(in the rows, 128 means zero)
Facts:
λ maskur <- skobar,trulus,fibe,plaplil,suplus
λ keflu <- ketrul
λ dreste <- riplil,bezu,guplon
λ mesti <- rusten,leplinum,fibem
λ trakudror <- todar,rodrul,purar,draka,nutrem,lelon
λ fluklu <- klistol,kistur,guske
λ plunuklil <- nufes
λ maba <- klobrun,lakik,niklok,zagre,seklo,flafa,skomugi
λ regogo <- lufigris,brunuk,trakli,kleku,tegra,sobrustam,stebar
λ sezik <- flafi,gagres,trukla,raklok,zekle
λ dori <- klasti,labon
λ fedes <- bikli,sistem
λ tiklo <- gilun,lofur,pligrizem,sugu,klustedir
λ brura <- geka
λ datron <- medri,klegrak,zamik,seklefam,zuvo,rulibru
λ mepliflus <- plumek,brifur,vitrol,rubruzur,bini,zanam
λ bastasku <- gresil,drirur,trusopak,piplir,mesko,nuplar,grole
λ buza <- pluski,plili,teten,skestuk,mudas
λ drobre <- deflim,skuze
λ plugul <- briflan,fuluk,stobre
λ tefak <- klosu,skaplen
λ klotedrus <- gemu,datram,nitus
λ tubre <- bipi,klatumun,duste
λ pufim <- gebin,voplen
λ katuk <- sigri
λ griskom <- fofumus,gipi
λ bruboras <- gribudrem,lustonek,plani
λ kobrul <- tripir,teros,gugam,kitro,rugres,papam,meso
λ skekavos <- grome,keklodi
λ skiduk <- ripla,skome,viklir,mogus
λ korik <- pluzagre
λ zogri <- pladal,mabruk,gebres
λ nari <- gralan
λ zokek <- ditubro
λ drupo <- zozu,pizor,stusuk,sazus
λ trigo <- truse,daflir,vogol,mepom
{skobar,ketrul,mepliflus,skiduk,lufigris,korik,fibe,briflan,klosu,guplon,brunuk,tripir,maskur,pladal,brifur,sezik,teros,zamik,griskom,truse,mesti,seklefam,lelon,mabruk,klotedrus,sugu,gebres,plani,fuluk,kitro,flafa,zekle,vogol,nuplar,dreste,mepom,papam} ω b
{trulus,plugul,riplil,keflu,bikli,brura,medri,trakudror,draka,bipi,skestuk,gebin,tefak,fofumus,lakik,niklok,pluzagre,labon,klegrak,skuze,klatumun,gipi,duste,trusopak,tubre,voplen,zozu,plaplil,skome,drupo,seklo,gugam,maba,sobrustam,zokek,fedes,rugres,trigo,plunuklil,skekavos} ω a
{rusten,dori,bezu,gresil,grome,kistur,ripla,drirur,gralan,zagre,ditubro,trukla,raklok,vitrol,zuvo,bini,pizor,skaplen,stusuk,fibem,mogus} ω e
{todar,nufes,flafi,klasti,gilun,geka,purar,plumek,pluski,deflim,plili,gemu,teten,pufim,sigri,nutrem,buza,lofur,gagres,pligrizem,bruboras,datron,trakli,fluklu,piplir,kleku,tegra,datram,klustedir,sistem,nari,daflir,drobre,mesko,nitus,viklir,skomugi,stobre,grole,meso,kobrul,mudas} ω c
{klistol,klobrun,rodrul,bastasku,gribudrem,lustonek,keklodi,tiklo,katuk,rubruzur,guske,regogo,stebar,sazus,leplinum,zogri,suplus,rulibru,zanam} ω d
{skobar,lufigris,flafi,geka,plumek,teten,gebin,sigri,klegrak,brifur,duste,ditubro,lustonek,tegra,lelon,gebres,gugam,sobrustam,pizor,sazus,mesko,vogol,rulibru,skomugi,mepom,stobre} τ g
{trulus,ketrul,riplil,nufes,klasti,rodrul,purar,klosu,gemu,fofumus,kistur,lakik,gagres,trusopak,trukla,leplinum,zekle,rugres,fibem} τ h
{rusten,bezu,bikli,medri,deflim,fibe,briflan,plili,draka,bipi,skestuk,brunuk,nutrem,tripir,grome,niklok,pluzagre,skuze,klatumun,gralan,trakli,piplir,voplen,truse,zuvo,bini,daflir,stebar,fuluk,mogus,mudas} τ f
{todar,gresil,pladal,zagre,teros,kleku,klustedir,vitrol,kitro,viklir} τ k
{klistol,gilun,guplon,gribudrem,pligrizem,zozu,seklo,seklefam,mabruk,keklodi,flafa,suplus,papam} τ l
{klobrun,lofur,labon,gipi,plaplil,skome,datram,raklok,sugu,rubruzur,guske,plani,nitus,zanam} τ j
{pluski,ripla,drirur,zamik,sistem,skaplen,stusuk,nuplar,grole,meso} τ i
gilun φ: skiduk
brura φ: dori,tubre,bezu
fibe φ: truse,trulus
klosu φ: korik,griskom,klistol,trigo,gipi
bipi φ: gemu,dreste
pufim φ: mabruk,medri,rulibru
skestuk φ: pizor
gebin φ: leplinum,todar,gribudrem
tripir φ: gresil,drupo,zozu
pluzagre φ: drirur
labon φ: keflu,klistol,kistur
klegrak φ: stobre,plugul
trusopak φ: korik
ditubro φ: klasti
voplen φ: pizor,leplinum
plaplil φ: gagres,briflan
mesti φ: griskom,klotedrus,lofur
seklo φ: gagres,klasti,sobrustam
seklefam φ: mepliflus,nari
lelon φ: sigri,gralan,duste
daflir φ: gagres,leplinum
regogo φ: fofumus
kitro φ: gresil,grole
mesko φ: geka,gresil
flafa φ: zamik,grome
plunuklil φ: klustedir
suplus φ: truse
viklir φ: rulibru,maba,plili
zanam φ: bruboras,korik,rodrul,piplir,deflim,gribudrem
[skobar,flafi,deflim,klosu,nutrem,lofur,gralan,gipi,lustonek,seklefam,vitrol,stebar,stusuk,skomugi,grole,meso] Σ o
[trulus,ripla,niklok,kleku,sugu,keklodi,gugam,bini,mesko,nitus,rulibru] Σ s
[ketrul,bezu,bikli,geka,rodrul,fofumus,tripir,kistur,drirur,skome,truse,mabruk,rubruzur,sobrustam,fuluk,zekle] Σ n
[riplil,draka,lakik,klegrak,brifur,duste,datram,klustedir,sazus,leplinum,nuplar,papam,mogus] Σ q
[rusten,todar,medri,ditubro,plaplil,mepom] Σ p
[klistol,nufes,gilun,skestuk,brunuk,pluzagre,labon,klatumun,piplir,zagre,skaplen] Σ t
[klasti,gresil,gemu,pligrizem,voplen,lelon,kitro,vogol] Σ u
[purar,bipi,trusopak,zozu,gebres,zuvo,flafa,mudas] Σ r
[pluski,briflan,grome,pladal,zamik,seklo,tegra,raklok,sistem,guske,daflir,suplus,viklir,fibem,zanam] Σ m

Known rows:
[167 180 128 117 156 150 147 108 103 132 139  80 194 114  87 124 122  90
  96 121  83 119 136 141 118 203  92 190 152 121  85 156 115 150 128 103
 111 180 140 179 129 118 114 153  58 117 139 119 147 158 150 102] : klatumun
[110 135  93 116 103 128 128 169 139 139 163  95 107 125 112 111 111 161
  96 116 129 116 155 129 128  92 165 133 142 128 122  69  98 126 133  82
 129 159 144 152 185  79 130 141  87 158 150 126 153 119 127 150] : deflim
[118 105 128 153 143 110 117 124 166 136  94 187 112 114 125 168 143 145
 172 131 137 132 128 124 137  92 121  94 107 143 159 118 164 124 124 180
 164  84 107 133  66 122 124 138 170 121 140 122  96 128 124 152] : katuk
[117 128 112 121 108 103 122 162 126 121 158 131 102 101 121 118 149 181
 136 133 134  98 138 127 162  60 172 123 130 152 126  93  73 106 122 101
 137 132 146 167 211 102 147  98 120 153 129 144 124 132 130 158] : lustonek
[143 195 123 106 160 138 118 135 100  99  96  63 142  78 132 149 142  61
 144 136 122 144 155 101 146 151 106 128 192 116 116 137 128 128 154  81
 113 188 121 160 160 119 121 121 111 155 160 150 132 144 162  99] : ketrul
[ 87 105 113 131 104 129 115 158 126 131 108  91  69 147 177 125 103 130
 124 114 175 150 139 111 105  95 173  74 149  92 138 102 162 113 153  78
 112 107 125  80 158 168 129 113 177 153 118 136 140  90 123 116] : briflan
[144 137 154  92 125 105 125 124  93  84  99 157 112 110 205 150 152  46
 159 152 148 148  85 130 140 181  96 109 162 110 149 241 145 123 131 140
 120 119 131  87 118 181 125 107 194  97 116 150 105 118 118 106] : flafa
[131 127 103 119  96 116 120 168 127 149 165 130 114 117 134 106 119 168
 102 115 125 106 136 126 134  90 154 142 120 135 138  79  60 107 123 104
 140 162 148 153 199  98 140 115  97 139 130 129 133 123 124 155] : lofur
[136 130 107 104  94 129 138 165 107 123 177 124  99 133 122 110 158 169
 114 129 122 106 129 155 147  61 176 146 122 144 131 128  64 136 121 118
 150 154 163 161 205  95 146 121 117 141 127 120 139 104 116 173] : skomugi
[144  93 147 150 131 154 123 105 145 157 113 156 133 167 121 125 128 139
 141 127 103 144 129 115 108 111  91 133  79 123 165 112 150 147 126 200
 161 127 111 115  50 142 123 151 151 116 121  80 118 113 104 141] : brura
[159 155 122 125 144 108 134 120 117 133 138 149 174  95 125 139 126 116
 110 121 111 105 109 157 130 181 110 162 137 139 107 169 100 116 113 117
 120 133 141 156 143 134 125 127  93  96 129 149 123 159 145 119] : nitus
[ 60  93 131 137 111 154 156 117 146 110 153 103  84 194  76 107 139 184
 126 134 161 136 141 147 131  59 204 100 104 150  97 100 172 166 125 131
 111  69 123  92 121  91 138 135 144 165 118 122 160 100 112 145] : viklir
[190 176 133 109 144 103 137 117 104 106 151 147 191  74 113 126 140 105
 120 150  93  89 106 158 152 193  92 179 147 155 108 186  72 112 107 111
 113 163 143 173 167 127 132 118  78 101 139 156 118 177 148 116] : gilun
[154 192 113 113 158 129 147 120 123 110 141  96 181  84  83 145 121  91
 107 129 103 110 135 158 135 200 109 168 174 140  82 160 129 138 125  87
 105 156 134 179 136  95 115 157  60 126 164 148 143 167 160 110] : nufes
[ 92 140 121 129 130 165 147 128 122 105 157  70 109 156  52 108 165 188
 128 136 131 122 165 137 152  34 202 126 122 162  91  78 118 164 130 113
 122 130 136 155 175  65 145 124 103 187 140 127 160 117 138 153] : vitrol
[129 128 100 128 108 122 115 166 124 158 155 129 114 116 134 118 126 173
 105 104 128 114 143 124 132  80 161 140 118 131 136  74  63 108 126 113
 149 156 149 157 196  98 141 113  98 135 126 129 129 122 131 159] : stusuk
[168 180 129 117 156 150 146 108 104 132 138  81 196 115  90 126 123  90
  97 121  83 118 136 141 119 202  91 189 153 121  86 156 114 150 128 104
 111 179 139 178 129 118 114 153  60 118 138 120 149 161 150 103] : pluzagre
[105 125 105 133 114 113 108 150 140 161 117 120 114 103 122  98 108 166
  92 123 111 117 143 117 135  79 168 151 107 122 144  63  42 104 124 107
 144 143 141 153 196 104 150 134  87 130 117 147 128 117 127 162] : grole
[174 194 131 114 175 153 107 106  80 115 112  69 166  67 107 165 144  87
 140 114 130 133 141 136 133 171  92 139 214 129  88 141 141 107 151  80
 103 165 130 172 156 173 118  96  95 122 146 145 129 160 192  84] : brunuk

Rows:
No name comes twice in this set of rows, the named rows included.
[120 185 114 103 149 109 135 145 141  98 131 103 139  68 103 158 138  86
 134 136 123 121 146 123 163 168 114 141 187 145  99 132 127 129 133  91
 119 157 129 180 141  59 117 145  81 146 172 153 132 163 155 125]	rodrul
[108 132  98 109 105 126 107 169 142 132 174  99  84  94 100 136 122 177
 122 107 158 113 153 133 144  86 152 115 184 147 112  45 118  96 137  74
 127 139 144 162 184  91 130 112  89 156 151 125 142 131 150 148]	stebar
[115 119 141 116 123 111 103 137 118 117  90 139  96 116 196 140 132  84
 152 129 158 158 118  87 133 137 107  93 142 109 159 143 135 106 142 133
 127 131 116  84 129 157 129  97 176 122 115 144 107 116 124 108]	plani
[150 121 102 145 118 110 141 133 115 155 157 141 155 120 129 118  98 175
  86 105 127  84 104 189 102 143 168 146 122 124 100 150 105 102 111  78
 112  93 155 144 180 185 133 124 110  95 106 147 135 137 139 127]	datram
[ 80 134 155 145 160 148 148 110 115  79 101  88 122 179 133 139 175 104
 180 144 163 165 154  76 148  95 154  73 112 136 101 136 198 173 145 144
 104 111  98  84 105 104 128  93 187 189 128 145 132 130 133  92]	teros
[180 179 143 101 146 112 108 131  81  92 110 113 150  67 161 129 161  78
 158 155 113 123 124 101 162 143  86 140 167 132 142 164  74  97 136 107
 121 194 130 157 190 153 137  81 126 132 136 157 108 151 149 104]	mabruk
[143 133 100 118 106 152 167 138 102 146 170  74 140 163 114 106  96 140
  67 105 113 104 115 199  77 159 174 160 147  91  83 182 142 153 129  59
 105 122 169 144 161 174 114 170 107 117 116 109 173 103 122 126]	lakik
[176 136 112 157 127  97 139 144  77 125 142 122 167 121 188 110 112 149
 130 124 137  82 110 146 107 134 163 106 120 109 108 174 109  87 122  45
  92 124 140 125 228 236 133  67 168 133 102 170 121 146 144  84]	papam
[175 178 129 109 150  83 135 126 110  98 142 152 178  48 121 144 148 108
 142 149 106  84 104 154 167 185  99 159 164 158 103 190  82  98 109  99
 115 143 143 189 175 132 130 110  93 108 140 171 109 183 156 117]	klistol
[112 122 151 114 130 139 143 105 143 124 125 124 143 157 132 129  98  68
 109 126 125 155 112 118 110 227  78 145 136 110 114 163 178 155 129 149
 109 123 117  90  48 112 107 164 115 108 125 113 142 132 111 100]	bipi
[105 107 140 103  98  75 123 147 156  97 142 188  93 102 170 130 125 108
 150 154 153 122  97 115 158 160 107 105 139 146 150 152 126  99 113 138
 122 104 124  97 126 102 131 116 152 118 129 151 108 139 106 133]	gribudrem

Now the same elements, written a new way:
Known rows:
[184 188 155  90 164 130 185 124 129 164 170  98  81 156 111 161 139 131
 103 141  93 115 124 153 113  72 130  84  96  94 134 163] : kleku
[131 135 133  92 125 119 165 186 118 173 166  51 146 120 121 147  90 113
  80 133 139 116 138 116 102  74 157 149 121 163 127 122] : zanam
[174 197  94  93 111 151 171 144 122 168 166 104 168 130 127 196 167 127
 121  74 162 171 128 161 128 109 131 118 162 173 133 109] : trusopak
[145 197 131  93 113 126 180 171 148 143 156  74 106 122 132 137 124 124
 109  88 103 136 108 124  89  71 158 132 147 136 104 144] : trukla
[147 165 144 100 106 118 154 191 132 166 181  61 154 103 143 126 100 112
 101 111 140 121 162 102 101  76 157 154 121 161 115 134] : pluski
[137 177 135  87 122 114 166 198 142 167 159  99 102 152 127 136 121 101
 114 129 110 120  94 119  93  58 153 128 132 154 126 140] : dori
[152 186 111 101 118 138 161 127 117 191 161  94 157 133  76 190 165 135
 106  89 139 172 110 138 114  94 118  85 140 180 103 112] : zuvo
[190 165 111  90 135 152 170 122  99 162 172 107 157 153  92 209 166 128
 109 126 158 122 108 186 128  87 115 107 133 131 153 134] : skome
[163 177 113 101 116 136 160 119 121 199 183  93 159 138  86 190 157 138
 111  86 136 183 134 120 122  97 122  87 122 175 103 114] : mudas
[131 160 105 103 124 105 166 166 121 178 176  63  96 153 124 154 146 133
 110  89  90 150 117 101 111 100 142  86 109 178 116  98] : pligrizem
[187 208 127  70 118 141 191 129 135 118 159 111  91 143 123 164 159 122
 113  97 114 140 103 169 113  71 153 125 157  90 141 169] : trulus
[136 161 123  79 109 120 171 188 126 154 161 105 101 165 145 141 130  98
 102 131 116 128 101 132 104  63 163 141 142 140 156 128] : zokek
[176 188 145 103 138 116 157 163 131 182 174  88 150 107 124 159 120 121
 107 110 133 115 141 131 122  73 142 120 129 155 106 142] : brifur
[144 170 115  94 145 117 177 137 125 157 158  75  72 163 111 170 151 133
 107 100  79 143  85 136 126  89 140  80 125 128 126 129] : klistol
[131 150 140  85 102 129 160 168 132 177 181  53 139 115 101 130 106 123
  77 113 129 173 152  85  77  66 172 146 113 162 116 134] : daflir
[140 180 139  91 106 136 168 183 143 160 160  71 153  98 122 133 100 122
  97  95 142 147 135 107  83  66 165 161 144 167 101 145] : fibem
[142 180  98  86 118 136 186 131 125 136 157  85  69 169 120 161 170 135
 107  87  91 167  83 143 107  94 152  94 146 125 136 124] : pluzagre
[119 132 126  78 120 127 168 175 118 176 165  44 139 121 104 145 101 123
  67 129 131 152 135 103  95  73 172 151 124 163 117 127] : suplus
[153 162  97  97 115 154 164 133  88 181 166  90 155 152  98 198 167 135
  93 107 150 160 117 153 127 102 117 101 138 180 140  97] : zozu

Rows:
No name comes twice in this set of rows, the named rows included.
[136 175 105 113 146 122 182 194 137 176 145  68  87 136 136 168 138 126
 111 106  99 131 106 129 112 100 137  92 121 191 113  90]	gresil
[118 153 138  80 111 138 167 177 134 178 166  50 138 112  87 134 106 122
  76 111 137 172 131 100  76  72 169 149 135 169 103 132]	grome
[122 168  88  95 103 135 173 155 112 153 158  68  97 155 135 152 153 130
  89  78 103 174  99 120 103 102 147 113 144 175 126  95]	voplen
[165 206 120 107 133 108 177 163 150 144 153  90  94 154 135 157 148 128
 133  80  91 104  81 150 115  91 126  87 143 127 119 139]	skaplen
[153 193 119  94 132 117 176 142 152 159 177  74  61 151 106 170 166 134
 124  87  79 174 106 126 120 102 153  75 117 124 118 131]	piplir
[182 204 118 111 112 128 168 129 128 188 183 102 176 120 120 180 156 127
 129  75 137 161 140 130 128  89 117  97 141 171 102 120]	purar
[180 177 118  76 124 163 174  97 112 167 173 109 148 151  69 201 177 135
  95 103 149 180 113 170 122  84 133 103 146 130 139 142]	bikli
[137 156 122  77 104 113 169 187 116 161 169 112  84 163 141 139 142 119
  97 123 116 118 103 134 102  62 148 154 161 142 148 128]	maba
[141 146 131  90 129 103 172 173 126 160 162  67  92 142 124 148 113 130
  86 115  98  99 114 126 117  81 148 134 137 138 125 136]	klobrun
[138 171 127  78 136 108 165 197 149 172 156  95 102 153 136 159 121  97
 125 128 107 134 110 130 115  69 177 131 137 141 140 129]	bastasku
[120 125 123  76 107 139 165 173 105 165 176  53 129 137 104 144 115 134
  57 125 147 143 138 112  91  82 159 172 141 161 136 122]	seklo
[156 185 124 104 149 112 195 160 126 164 159  92  54 155 111 165 154 143
 105 110  80 104  95 144 118  86 115  88 143 140 112 121]	zagre
[162 189 143  73 140 138 186 122 143 144 163  87  84 145  66 167 150 135
 106 110 100 150  88 151  96  72 145  92 134  95 120 171]	bini

